Below is a small trained network, with its code and all its weights. Each question gives an input and a target symbol and asks what happens when units are switched off, that is, made to give their printed mean instead of their output.

import numpy as np


def w(rows, s, z=0):
    codes = np.array(rows[::2]) - 128.0
    scale = np.full(codes.shape[1], s)
    scale[-1] = z or s
    return codes * scale


def f(y):
    return np.maximum(y, 0)


def softmax(a):
    e = np.exp(a - a.max(-1, keepdims=True))
    return e / e.sum(-1, keepdims=True)


def log_softmax(a):
    a = a - a.max(-1, keepdims=True)
    return a - np.log(np.exp(a).sum(-1, keepdims=True))


def net(x, mask):
    ids = ['ΘΛΨΩγδεζπ'.index(c) for c in x.split()]
    T = len(ids)
    res = E[ids] + P[:T]
    u = 0
    for l in range(2):
        q, k, v = (res @ M[l].T for M in (Q, K, V))
        z = softmax(np.where(np.tri(T) > 0, q @ k.T / 4**0.5, -1e9)) @ v
        res = res + np.where(mask[u], z, O[l][:, -1]) @ O[l][:, :-1]
        u += 1
        y = f(res @ A[l][:, :-1].T + A[l][:, -1])
        res = res + np.where(mask[u : u + 12], y, B[l][:, -1]) @ B[l][:, :-1]
        u += 12
    return log_softmax(res[-1] @ U[:, :-1].T + U[:, -1])


Q, K, V, O, A, B = {}, {}, {}, {}, {}, {}
E = w([
[204,126,209,86,116,54,76,211,196],'Θ',
[237,91,118,152,227,91,6,158,160],'Λ',
[108,169,115,51,175,81,20,202,78],'Ψ',
[215,51,208,153,152,112,189,133,82],'Ω',
[109,100,182,63,78,189,117,126,146],'γ',
[125,253,173,139,52,138,78,146,113],'δ',
[76,55,126,178,149,174,54,34,150],'ε',
[7,155,216,131,170,114,179,130,97],'ζ',
[141,152,212,82,210,205,140,149,180],'π',
],0.017)
P = w([
[161,141,252,181,3,211,75,2,42],'0',
[96,138,138,126,106,96,199,104,108],'1',
[108,138,118,116,112,114,183,111,117],'2',
[116,145,110,122,115,130,148,116,116],'3',
[119,137,109,131,121,129,144,119,136],'4',
[130,157,101,144,116,147,126,134,127],'5',
[141,151,93,142,127,149,124,135,127],'6',
[143,154,94,148,122,151,108,141,130],'7',
[133,140,106,120,136,125,119,130,144],'8',
[148,154,90,149,133,136,119,142,142],'9',
[134,140,105,123,135,117,111,127,147],'10',
[148,162,95,139,131,151,108,153,143],'11',
[140,138,92,141,144,112,123,155,162],'12',
],0.0089)
Q[0] = w([
[214,6,154,151,188,133,146,169,64],'0.h0',
[110,144,44,146,159,148,73,178,186],'0.h0',
[194,85,99,155,173,26,239,116,91],'0.h0',
[128,87,1,182,37,158,151,41,139],'0.h0',
],0.0071)
K[0] = w([
[223,21,120,185,171,139,210,197,124],'0.h0',
[201,145,92,211,76,130,17,161,231],'0.h0',
[211,110,2,84,125,51,204,155,220],'0.h0',
[109,105,68,195,117,75,188,152,135],'0.h0',
],0.0068)
V[0] = w([
[146,113,106,29,86,153,115,120,104],'0.h0',
[136,113,101,105,128,94,41,130,62],'0.h0',
[125,112,153,124,95,215,166,55,101],'0.h0',
[157,3,132,64,135,194,191,117,149],'0.h0',
],0.0061)
O[0] = w([
[114,103,90,75,159,185,94,173,197,123],'0.h0',
[201,162,62,132,78,129,146,15,27,96],'0.h0',
[193,118,49,173,123,109,254,93,229,255],'0.h0',
[154,145,115,138,144,160,174,155,93,96],'0.h0',
],0.0091,0.0053)
A[0] = w([
[27,134,123,220,66,135,152,104,62,126],'0.n0',
[100,55,134,97,117,147,114,109,173,126],'0.n1',
[133,81,89,188,120,101,88,74,108,188],'0.n2',
[81,128,155,125,124,139,160,140,173,147],'0.n3',
[161,116,223,108,47,84,75,99,142,140],'0.n4',
[219,69,167,169,254,183,143,70,134,248],'0.n5',
[58,104,151,99,80,156,183,112,89,65],'0.n6',
[96,120,99,36,163,200,52,247,170,177],'0.n7',
[197,111,164,96,101,77,166,148,98,101],'0.n8',
[145,192,202,4,188,142,151,97,147,152],'0.n9',
[132,101,188,152,146,84,111,151,241,77],'0.n10',
[161,207,116,130,101,205,140,99,155,3],'0.n11',
],0.008,0.0022)
B[0] = w([
[150,62,125,210,107,30,62,166,85,222],'0.n0',
[45,216,97,137,127,137,158,152,231,171],'0.n1',
[51,99,163,100,107,89,105,25,195,150],'0.n2',
[225,218,129,170,204,154,141,128,168,251],'0.n3',
[181,98,106,176,140,233,158,110,58,201],'0.n4',
[76,146,160,41,230,65,134,82,159,218],'0.n5',
[51,126,93,201,151,254,121,105,55,203],'0.n6',
[49,145,88,197,199,116,211,76,88,205],'0.n7',
[232,55,10,182,242,131,190,151,188,169],'0.n8',
[149,178,58,186,162,131,31,133,133,240],'0.n9',
[154,129,131,188,88,162,34,110,98,255],'0.n10',
[157,149,216,79,143,48,122,86,165,175],'0.n11',
],0.0061,0.0071)
Q[1] = w([
[95,77,82,187,86,200,189,149,153],'1.h0',
[162,238,95,167,254,125,68,56,167],'1.h0',
[92,11,81,112,48,77,121,171,57],'1.h0',
[26,154,105,95,211,40,113,106,168],'1.h0',
],0.0067)
K[1] = w([
[133,170,92,42,127,161,117,125,141],'1.h0',
[181,148,201,138,109,218,155,2,119],'1.h0',
[50,136,64,130,187,67,104,229,122],'1.h0',
[103,144,185,134,148,161,122,139,125],'1.h0',
],0.0097)
V[1] = w([
[83,158,80,182,254,91,109,191,67],'1.h0',
[127,124,44,50,146,112,30,22,43],'1.h0',
[179,33,60,164,224,62,133,143,242],'1.h0',
[218,170,196,40,246,152,88,190,141],'1.h0',
],0.0044)
O[1] = w([
[232,188,55,163,182,77,30,143,87,3],'1.h0',
[72,183,218,82,206,115,98,254,179,89],'1.h0',
[214,139,118,87,187,159,170,46,68,205],'1.h0',
[79,212,121,157,63,151,135,32,117,167],'1.h0',
],0.0082,0.0059)
A[1] = w([
[126,126,157,69,124,111,44,212,149,170],'1.n0',
[74,157,76,44,178,169,219,128,85,2],'1.n1',
[182,221,105,110,78,166,155,185,163,209],'1.n2',
[158,131,65,154,154,164,114,145,125,64],'1.n3',
[151,169,186,171,120,133,125,127,205,188],'1.n4',
[172,75,203,108,162,26,216,166,113,94],'1.n5',
[75,161,55,120,152,55,156,77,171,160],'1.n6',
[181,40,124,149,196,58,192,131,126,179],'1.n7',
[203,172,177,143,160,113,125,131,73,72],'1.n8',
[39,117,97,152,193,109,113,118,106,171],'1.n9',
[165,190,2,139,93,66,161,58,109,69],'1.n10',
[144,145,168,141,64,70,176,175,135,204],'1.n11',
],0.0079,0.0036)
B[1] = w([
[119,111,51,113,125,102,142,81,118,171],'1.n0',
[60,150,107,163,126,94,124,120,98,197],'1.n1',
[129,100,85,138,103,137,154,63,91,179],'1.n2',
[48,124,138,122,113,116,151,92,125,168],'1.n3',
[169,147,80,135,97,109,166,162,146,244],'1.n4',
[133,139,154,140,104,158,44,137,49,180],'1.n5',
[140,98,184,128,71,136,104,254,140,221],'1.n6',
[132,139,146,91,98,151,192,137,150,233],'1.n7',
[157,177,125,197,198,56,113,136,151,189],'1.n8',
[132,118,74,165,152,170,137,111,91,231],'1.n9',
[148,93,160,52,89,125,48,136,134,224],'1.n10',
[137,75,191,125,33,145,65,46,99,153],'1.n11',
],0.0084,0.011)
U = w([
[233,34,20,176,139,150,168,123,92,197],'Θ',
[123,70,96,103,187,77,167,3,83,9],'Λ',
[104,95,35,81,100,71,157,141,47,118],'Ψ',
[157,93,163,94,146,131,191,119,65,99],'Ω',
[114,98,62,101,121,182,214,62,100,224],'γ',
[155,149,139,144,60,90,132,98,93,37],'δ',
[118,34,167,149,131,137,101,112,159,4],'ε',
[125,115,117,213,130,156,159,95,67,247],'ζ',
[134,178,120,125,165,96,177,99,160,49],'π',
],0.007,0.0033)

Each question gives the input, a string of symbols that net reads in full, and the target symbol t.
The units are the heads (4 rows each of Q, K, V and O) and the neurons (one row each of A and B). Each row of codes is followed by its name. A weight is (code - 128) times the scale printed after its matrix; where a second scale follows, it is the last column's (O, A, B and U).
mask holds one flag per unit, layer by layer, with each layer's heads first. A switched-off unit (its flag False) gives its mean, the last column of its rows in O or B, instead of its output. The means were averaged over made-up inputs and are rounded, as every weight is.
A unit's drop is (log p(t) with every unit on - log p(t) with that unit switched off) / (log p(t) with every unit on - log p(t) with every unit switched off).
The circuit of an input: a set's keep is (log p(t) with only the set's units on - log p(t) with every unit switched off) / (log p(t) with every unit on - log p(t) with every unit switched off). Starting from the 12 units with the biggest drops (on a tie, the unit counted first), units are removed one at a time, each time the one whose removal leaves the highest keep (on an exact tie, the one counted first), for as long as the keep stays at least 0.8.
units of the circuit, in order: the units of the circuit, biggest drop first
most important unit: the unit with the biggest drop
k most important neurons: the k neurons with the biggest drops, biggest first
top k neurons in layer l: the k neurons of layer l with the biggest drops, biggest first
input ζ Ψ Ω, target Ω: units of the circuit, in order => 1.n7, 0.n5, 1.n5, 0.h0
input Θ ζ γ Θ ζ ζ ζ ε π ζ ζ γ Θ, target ζ: 4 most important neurons => 0.n7, 0.n4, 0.n10, 1.n3
input γ ζ δ Ω Ω ζ π π, target π: 2 most important neurons => 0.n5, 0.n11
input Ω ζ γ ζ ζ Ψ ζ Θ, target Λ: top 2 neurons in layer 0 => 0.n8, 0.n5
input ζ ζ Θ ζ ζ Ψ ζ ζ ε γ ζ Ψ ζ, target Θ: units of the circuit, in order => 1.h0, 1.n9
input π ζ ζ ζ, target δ: units of the circuit, in order => 1.h0, 1.n10, 0.n5, 1.n6
input Ψ π π ζ ζ Θ, target Ψ: most important unit => 0.h0
input ζ γ γ Θ ζ, target Θ: units of the circuit, in order => 1.h0, 0.h0
input ε ζ δ ε Ω ζ ζ, target Ω: units of the circuit, in order => 1.h0, 0.n2
input π γ Θ γ Ω Ψ γ, target δ: 3 most important neurons => 1.n10, 1.n6, 0.n5
input γ Θ ζ γ δ ζ π δ, target γ: units of the circuit, in order => 0.h0, 1.h0, 0.n0
input π π Ω ζ ζ ζ ζ, target δ: 2 most important neurons => 1.n10, 0.n5
input Ψ δ ζ ζ Ψ ζ Λ ζ ζ ζ γ ζ ζ, target Ψ: units of the circuit, in order => 0.h0, 1.h0, 1.n0
input Θ Ω Ψ ε, target ε: 3 most important neurons => 1.n6, 0.n2, 0.n4
input Λ γ ζ δ ζ π ζ, target π: units of the circuit, in order => 1.h0, 0.h0
input Ω ζ Θ γ ζ Θ γ γ Θ γ, target Λ: 2 most important neurons => 0.n8, 0.n5
input ε Ω π Λ Θ γ ζ Ω γ π Λ Θ γ, target Ω: 2 most important neurons => 0.n2, 1.n5
input Θ Θ ζ ζ Θ, target ζ: units of the circuit, in order => 0.h0, 0.n7, 0.n4, 1.h0
input π Θ Ω Ψ ζ γ Ω Θ δ, target δ: top neuron in layer 0 => 0.n11
input ζ δ Ψ ζ Ψ ζ δ, target Θ: top 3 neurons in layer 0 => 0.n0, 0.n4, 0.n6
input Ω Θ ε ε δ, target Λ: most important neuron => 0.n8
input γ ζ Θ ζ δ, target γ: units of the circuit, in order => 0.h0, 1.h0
input Θ π ζ ζ γ ζ ε, target ε: top 2 neurons in layer 0 => 0.n2, 0.n5
input ε ε γ γ γ, target Ω: top 3 neurons in layer 1 => 1.n5, 1.n9, 1.n0
input π γ Λ Θ Θ ζ γ, target δ: 4 most important neurons => 1.n10, 1.n6, 0.n5, 1.n9
input ε Θ Θ ζ π, target Ω: 3 most important neurons => 1.n5, 0.n2, 1.n7
input ζ Ω ζ ζ γ π Λ Ω Θ γ Θ δ, target Θ: 2 most important neurons => 1.n2, 0.n1
